Rows, each followed by one of two labels for a hidden trait (new trait and labels in each part):
[ 0.09  2.99 -0.78 -0.15 -1.46 -0.95  0.34 -0.03 -0.45  0.94  0.89 -0.59
 -1.91  3.21 -1.26  0.43 -2.61  0.33 -0.53 -0.09  0.94 -0.15  0.46 -0.11
 -0.50 -0.61  0.75 -2.31  0.95  1.32  1.58 -1.07  5.26 -0.14 -0.60 -0.44
 -0.73 -0.10  1.79 -0.71  1.22 -1.32  0.15  0.31 -1.21 -0.85 -1.62 -0.58
  1.09 -3.20 -2.03 -2.16 -4.97 -0.52  0.88] : <35>
[ 0.06  3.38 -0.35  0.64 -1.45 -0.99  0.21  0.02 -0.43  0.87  1.09 -1.31
 -2.09  3.47 -1.13  0.64 -2.63  0.37 -0.55  0.02  0.93 -0.26  0.09 -0.15
 -0.73 -0.74  0.67 -2.29  0.75  1.25  1.63 -1.01  2.28 -1.36 -0.71 -0.39
 -0.40 -0.01  0.66 -0.79  1.56 -1.49  3.58  0.30 -1.20 -1.16 -1.27 -0.57
  1.41 -1.52 -1.70 -2.12 -4.52 -0.38  0.98] : <35>
[-0.36  0.13 -1.16 -0.48 -1.58 -1.71 -1.38 -0.28 -0.59  0.40  0.03 -1.25
 -0.29  3.34 -2.45  0.64 -2.43  0.42  0.39  0.25  0.78  0.57  0.11 -0.60
 -0.38  0.10  0.52 -2.83  0.63  1.43  1.33 -0.92  8.33 -0.08 -0.52  0.26
 -0.64  0.30  0.79 -0.65  1.16 -0.69  5.14  1.34  0.23  0.13 -1.58 -0.44
  1.93 -1.44 -2.20 -1.81 -3.87 -0.13  0.62] : <35>
[ 0.33  2.62 -0.19 -0.10 -1.25 -4.97  0.84  0.27 -0.36  0.83  1.44 -1.23
 -2.16  3.07 -1.91  0.17 -2.31  0.21 -0.66 -0.67  1.71 -0.40 -0.17  0.10
 -0.59 -0.84  0.83 -1.56  1.04  1.09  1.70 -1.21  5.04 -1.45 -0.54 -0.39
 -0.92 -0.16  1.77 -1.09  1.11 -1.72 -2.24 -0.10 -1.59 -1.00 -1.52 -0.35
  0.56 -2.53 -2.20 -1.46 -4.70 -0.41  1.19] : <35>
[ 0.47  4.37  0.98  0.06  5.44  0.00  1.56  0.19 -0.31  0.73  1.69  1.21
 -3.09  0.17  2.04  0.05 -2.29 -0.44 -1.00  1.13  1.27 -0.61 -1.04  0.32
 -0.52 -0.92  0.69 -0.14 -1.04 -0.77  1.90 -0.97  1.29 -1.72 -0.40 -0.54
 -0.73 -0.37  0.13 -0.91  0.98 -1.78  0.16 -1.45 -0.12 -1.32 -0.36 -0.55
  2.76 -1.41 -1.66  1.48  1.24 -0.71  0.92] : <40>
[ 0.63 -0.37 -0.50 -0.19 -1.82 -0.65  0.70  0.70 -0.30  1.08  1.48 -0.94
 -1.44  3.59  0.06  0.01 -3.04  0.14 -0.88 -0.28  1.48 -0.58 -0.65  0.08
 -0.38 -1.37  0.81 -2.10  1.57  0.59  2.45 -1.22  5.09 -2.78 -0.60 -0.05
 -2.15  0.07  2.75 -1.85  1.02 -1.97  0.22 -0.60 -1.23 -0.82 -2.04 -0.25
  0.68 -1.53 -1.73 -1.62 -5.33 -0.38  0.97] : <35>
[ 0.01  1.59 -0.77 -0.47 -0.84 -1.23 -0.31 -0.01 -0.71  0.57  0.87 -1.00
 -1.60  3.10 -1.65  0.03 -2.33  0.14  0.21  0.00  0.91  0.22 -0.25 -0.15
 -0.42  0.22  0.65 -2.12  1.00  1.04  1.65 -1.18  6.12 -0.84 -0.17 -0.30
 -1.28 -0.09  2.06 -1.00  0.61 -1.76  0.81  0.37 -0.09  0.02 -2.13 -0.37
  1.60 -1.39 -1.95 -2.66 -4.28 -0.19  0.81] : <35>
[-0.40  3.47 -0.26 -0.74  0.84 -4.05  0.50 -1.09 -0.59 -0.03  0.38 -1.62
 -2.48  2.61 -2.04  0.31 -1.51  0.26  0.49 -1.01  0.11  0.52  1.23 -0.02
 -0.43  0.29  0.79 -1.93  1.89  1.53  0.65 -0.73  4.24  1.25  0.65 -0.74
 -0.80 -0.67  2.52  0.13  0.88 -0.56  1.08  0.78 -2.44 -0.31 -1.88 -0.81
  1.97 -1.64 -1.85 -3.23 -3.55 -0.52  0.99] : <35>

Part 2:
[-0.90  0.08  5.76 -1.73 -1.08  0.07 -1.90 -2.22 -0.22 -0.27 -0.15  0.93
  0.90 -3.09  5.00 -4.80  1.39 -4.33  3.17  0.27  0.20] : Sz
[-0.91  0.27 -2.62 -0.05 -0.78  1.21  1.22 -1.38  0.04 -0.52 -0.94  2.57
  1.73 -1.98  0.09 -3.23  1.05 -2.10  0.41  0.01  0.54] : Sz
[-0.84 -0.49 -1.27  0.16  1.37  0.34  2.90 -2.95  1.58  0.78 -1.19  1.57
  2.65 -3.82  5.20 -5.89  0.64 -2.98  2.39 -0.89 -0.51] : Sz
[-0.64  0.02  8.72 -1.35 -1.34 -1.89 -1.84  1.94 -0.84  0.37  0.30 -0.37
 -1.38 -0.98  2.15 -5.72  1.20 -4.38  2.41  1.31  0.86] : Sz
[-1.13 -0.24  3.31 -3.84  0.45  0.01 -7.79 -0.16 -1.43 -1.01  0.59  1.46
 -1.91  0.39  5.95 -3.30  0.04 -3.44  1.76  0.90  0.36] : DD
[-0.86 -3.04  2.22 -2.72  2.09  2.74  2.19  0.88 -1.31 -1.73 -1.93  1.47
 -4.94 -0.13  2.69 -5.31 -0.39  1.18  0.71  0.92 -0.57] : DD
[-0.79  1.40  0.19 -5.48 -0.51 -1.48 -6.61  2.11  0.34  1.33  0.21 -0.30
  1.22  0.42 -0.01  1.20  0.87 -3.27  0.90 -0.60  0.42] : DD
[-0.53 -3.26  3.79 -0.42  2.00  1.40  4.66  0.81 -0.60 -0.94 -2.11  1.62
 -4.65 -0.64  1.75 -5.39 -0.33  1.25 -0.53  0.27 -0.21] : DD
[-0.95 -0.13  0.04 -0.77  0.48  0.65  1.26 -2.94  1.27  0.19 -1.09  2.00
  2.32 -3.38  3.86 -5.84  0.43 -2.60  1.91 -0.57 -0.29] : Sz
[-0.90 -0.32  7.62 -1.29 -1.32 -0.99 -0.89 -2.68  0.61  0.35 -0.16  0.60
  1.25 -3.22  5.62 -5.92  0.73 -4.67  2.97 -0.25 -0.01] : Sz
[-0.90  1.06 -0.67 -4.83 -1.08 -1.96 -4.72  2.92  1.19  1.68 -0.35 -0.57
  1.92  0.08 -0.89  1.33  1.35 -1.99  1.19 -0.83  0.39] : DD
[-0.62  0.65 -3.04 -0.42 -0.60  1.52  1.53 -1.70  0.05 -0.82 -0.96  3.08
  1.60 -2.25  0.75 -3.51  0.75 -1.32  0.48  0.05  0.33] : Sz
[-0.84  0.32 -1.97 -0.62  0.78  2.15  0.44 -3.03  0.69 -0.85 -1.49  3.09
  2.70 -3.14  2.93 -2.90  0.85 -1.35  0.49 -0.53 -0.07] : Sz
[-0.95 -2.72  5.15 -0.81  2.18  2.72  2.15 -0.87 -1.42 -1.99 -1.95  3.14
 -5.25 -0.30  5.25 -5.74 -0.47  1.18  0.49  1.69 -0.54] : DD
[-0.58  0.24  5.29 -1.11 -1.26 -0.10 -0.57  0.33 -0.49 -0.58 -0.23  0.76
  0.53 -0.58  1.64 -4.21  0.88 -2.97  1.36  0.67  0.99] : Sz
[-0.34 -1.49  0.96 -0.74  1.02 -0.46  1.74  0.66 -0.21  0.29 -0.23  1.54
 -2.14 -1.25  2.15 -4.24  0.05 -0.76  0.21 -0.15  0.17] : DD
[-1.43  0.39  4.31 -3.28 -1.25  0.93 -5.00 -2.83 -0.90 -1.81 -0.25  1.94
  0.40 -2.13  6.39 -5.54  0.85 -5.11  3.40  0.56  0.12] : Sz
[-0.12 -0.93  7.05  0.74 -1.15 -2.64  4.56  3.17  0.62  1.50 -0.17 -0.82
  1.03 -1.94 -0.86 -5.29  1.48 -2.72  0.60  0.68  1.02] : Sz
[-1.04  0.88 -1.56 -1.57 -0.22  2.31 -1.31 -2.43 -0.80 -1.96 -1.02  3.18
  1.94 -1.46  1.72 -2.67  0.86 -1.55  0.57  0.45  0.57] : Sz
[-0.74  0.71  1.06 -4.75  0.06 -0.87 -4.63  2.17  0.12  1.12 -0.32 -0.53
 -0.85 -0.37 -1.22  0.39  0.61 -1.10  0.63 -0.78  0.24] : DD
[-1.35 -0.33  3.94 -6.10  0.71  1.07 -8.20  0.26 -2.22 -2.20 -0.27  1.11
 -4.05  1.17  4.49 -2.31  0.16 -2.34  1.86  1.00 -0.01] : DD
[-0.62 -0.59  8.83 -0.72 -1.13 -2.09  2.44 -2.72  1.62  1.64 -0.51 -0.12
  1.97 -3.66  4.19 -5.69  0.90 -3.79  2.29 -0.96 -0.08] : Sz
[ 0.12 -0.51 -2.45  0.56  0.14 -2.02  3.48  2.54  1.90  2.55 -0.35  0.25
  1.36 -1.09 -3.36 -2.34  0.82  0.59 -1.41 -1.59  0.46] : DD
[-0.84 -3.05  5.43  0.31  2.28  2.54  4.38 -1.50 -1.12 -1.48 -2.10  3.31
 -5.19 -1.03  4.56 -4.80 -0.32  1.69  0.32  1.44 -0.54] : DD
[-0.93  1.15  1.65 -4.78 -0.56 -0.61 -5.49  2.48  0.02  0.64 -0.34 -0.53
  0.07  0.49 -0.59  1.12  0.50 -0.84  0.97 -0.69  0.08] : DD
